Here is a tiny trained network, its code and every weight. The questions are about switching its units off for an input and a class, where a switched-off unit gives its printed mean instead of its output.

import numpy as np


def w(rows, s, z=0):
    codes = np.array(rows[::2]) - 128.0
    scale = np.full(codes.shape[1], s)
    scale[-1] = z or s
    return codes * scale


def norm(h):
    return h / np.sqrt((h * h).mean(-1, keepdims=True) + 1e-5)


def f(y):
    return y / 2 * (1 + np.tanh(0.7978845608 * (y + 0.044715 * y**3)))


def log_softmax(a):
    a = a - a.max(-1, keepdims=True)
    return a - np.log(np.exp(a).sum(-1, keepdims=True))


def net(x, mask):
    res = np.array(x, float).reshape(1, 5) / 4 @ E
    u = 0
    for l in range(2):
        y = f(norm(res) @ A[l][:, :-1].T + A[l][:, -1])
        res = res + np.where(mask[u : u + 9], y, B[l][:, -1]) @ B[l][:, :-1]
        u += 9
    return log_softmax(norm(res)[-1] @ U[:, :-1].T + U[:, -1])


A, B = {}, {}
E = w([
[49,73,216,39,68,152,114,98],'x0',
[116,126,110,67,254,156,73,196],'x1',
[178,76,173,83,128,80,134,74],'x2',
[173,215,201,100,136,156,141,159],'x3',
[89,140,127,143,167,105,63,119],'x4',
],0.0073)
A[0] = w([
[146,131,79,189,87,133,121,76,42],'0.n0',
[114,98,8,154,212,124,110,138,160],'0.n1',
[112,78,81,138,147,123,104,117,75],'0.n2',
[104,68,116,145,24,125,126,91,2],'0.n3',
[143,206,51,187,128,134,152,149,175],'0.n4',
[102,183,103,144,94,147,160,175,70],'0.n5',
[120,122,121,123,145,134,119,129,59],'0.n6',
[125,115,122,158,90,113,122,80,70],'0.n7',
[87,160,164,136,190,146,73,135,69],'0.n8',
],0.017,0.0056)
B[0] = w([
[102,133,136,133,114,32,146,164,179],'0.n0',
[168,71,62,173,203,127,56,129,252],'0.n1',
[83,109,102,65,108,231,159,177,170],'0.n2',
[102,154,143,175,112,166,94,6,210],'0.n3',
[205,161,136,192,107,134,73,179,227],'0.n4',
[118,147,112,85,89,223,123,142,160],'0.n5',
[80,79,152,120,69,87,109,168,125],'0.n6',
[92,86,144,139,104,99,178,169,169],'0.n7',
[96,175,122,89,126,78,116,141,173],'0.n8',
],0.019,0.013)
A[1] = w([
[231,118,175,93,200,138,252,83,22],'1.n0',
[43,85,163,149,74,126,191,13,2],'1.n1',
[64,64,57,76,194,127,178,81,94],'1.n2',
[117,136,129,130,119,119,106,175,31],'1.n3',
[116,162,130,181,48,140,213,190,79],'1.n4',
[71,107,165,93,103,131,133,119,157],'1.n5',
[139,119,49,166,96,80,197,161,37],'1.n6',
[83,243,191,55,187,69,146,135,121],'1.n7',
[126,154,187,182,50,34,116,122,52],'1.n8',
],0.017,0.0028)
B[1] = w([
[171,154,205,111,245,168,134,82,147],'1.n0',
[152,186,4,227,88,188,168,53,249],'1.n1',
[43,73,115,23,119,148,184,118,170],'1.n2',
[163,22,169,159,111,155,124,40,144],'1.n3',
[46,127,179,61,100,137,144,110,159],'1.n4',
[163,173,98,171,127,68,92,103,176],'1.n5',
[123,176,161,179,153,94,96,148,148],'1.n6',
[203,115,107,86,53,60,155,126,193],'1.n7',
[60,91,141,102,163,90,193,139,200],'1.n8',
],0.023,0.015)
U = w([
[180,159,210,92,214,150,162,71,8],'0',
[23,131,231,175,106,59,186,165,71],'1',
[198,107,103,231,182,118,15,200,197],'2',
[188,126,107,55,48,40,136,115,179],'3',
[119,183,203,93,38,250,100,164,14],'4',
[46,27,79,50,181,171,111,131,149],'5',
[87,183,59,207,90,175,183,26,248],'6',
],0.015,0.0016)

Each question gives the input, the list of numbers given to net, and the class t.
The units are the neurons (one row each of A and B). Each row of codes is followed by its name. A weight is (code - 128) times the scale printed after its matrix; where a second scale follows, it is the last column's (A, B and U).
mask holds one flag per neuron, layer by layer. A switched-off neuron (its flag False) gives its mean, the last column of its row in B, instead of its output. The means were averaged over made-up inputs and are rounded, as every weight is.
A unit's drop is (log p(t) with every unit on - log p(t) with that unit switched off) / (log p(t) with every unit on - log p(t) with every unit switched off).
The circuit of an input: a set's keep is (log p(t) with only the set's units on - log p(t) with every unit switched off) / (log p(t) with every unit on - log p(t) with every unit switched off). Starting from the 12 units with the biggest drops (on a tie, the unit counted first), units are removed one at a time, each time the one whose removal leaves the highest keep (on an exact tie, the one counted first), for as long as the keep stays at least 0.8.
units of the circuit, in order: the units of the circuit, biggest drop first
top k neurons: the k neurons with the biggest drops, biggest first
top k neurons in layer l: the k neurons of layer l with the biggest drops, biggest first
drop of u: that unit's drop, to one decimal
input [-5,-5,3,6,5], class 1: top neuron : (0.n1)
input [2,3,2,0,7], class 3: top 2 neurons : (0.n8, 1.n7)
input [-5,-8,-8,-2,1], class 1: units of the circuit, in order : (0.n0, 1.n1)
input [6,1,0,-2,7], class 3: units of the circuit, in order : (0.n1, 0.n8, 1.n7)
input [0,-2,-4,1,-5], class 4: units of the circuit, in order : (0.n5, 1.n1)
input [-8,-5,1,5,1], class 1: units of the circuit, in order : (0.n1, 1.n1)
input [-5,-1,6,4,-4], class 0: top 3 neurons in layer 0 : (0.n1, 0.n0, 0.n7)
input [0,1,8,7,4], class 3: top 2 neurons : (1.n7, 0.n1)
input [-1,-2,3,3,-3], class 0: top 2 neurons in layer 0 : (0.n3, 0.n4)
input [4,3,-7,-1,-6], class 4: top 2 neurons in layer 0 : (0.n1, 0.n3)
input [4,-3,0,5,6], class 3: top 3 neurons : (0.n3, 1.n7, 0.n1)
input [-1,-4,-8,2,7], class 4: top 3 neurons : (0.n5, 0.n1, 1.n4)
input [-4,-6,-7,-2,-8], class 1: top 3 neurons : (0.n0, 1.n1, 1.n8)
input [-2,-3,-7,6,-4], class 4: top neuron : (0.n1)
input [3,5,7,3,-4], class 0: top 4 neurons : (1.n0, 0.n3, 0.n1, 0.n8)
input [-1,0,8,4,-6], class 0: top 2 neurons : (1.n0, 0.n3)
input [-3,-3,5,4,-7], class 0: top 2 neurons : (1.n0, 0.n1)
input [-5,-3,8,-3,5], class 1: top 2 neurons in layer 1 : (1.n6, 1.n1)
input [1,5,2,3,-4], class 3: top 2 neurons : (0.n1, 1.n7)
input [-3,6,-1,-8,2], class 5: top neuron in layer 0 : (0.n2)
input [-7,4,6,8,-4], class 2: top 2 neurons in layer 0 : (0.n4, 0.n7)
input [-5,0,-5,7,1], class 2: drop of 1.n2 : 0.1
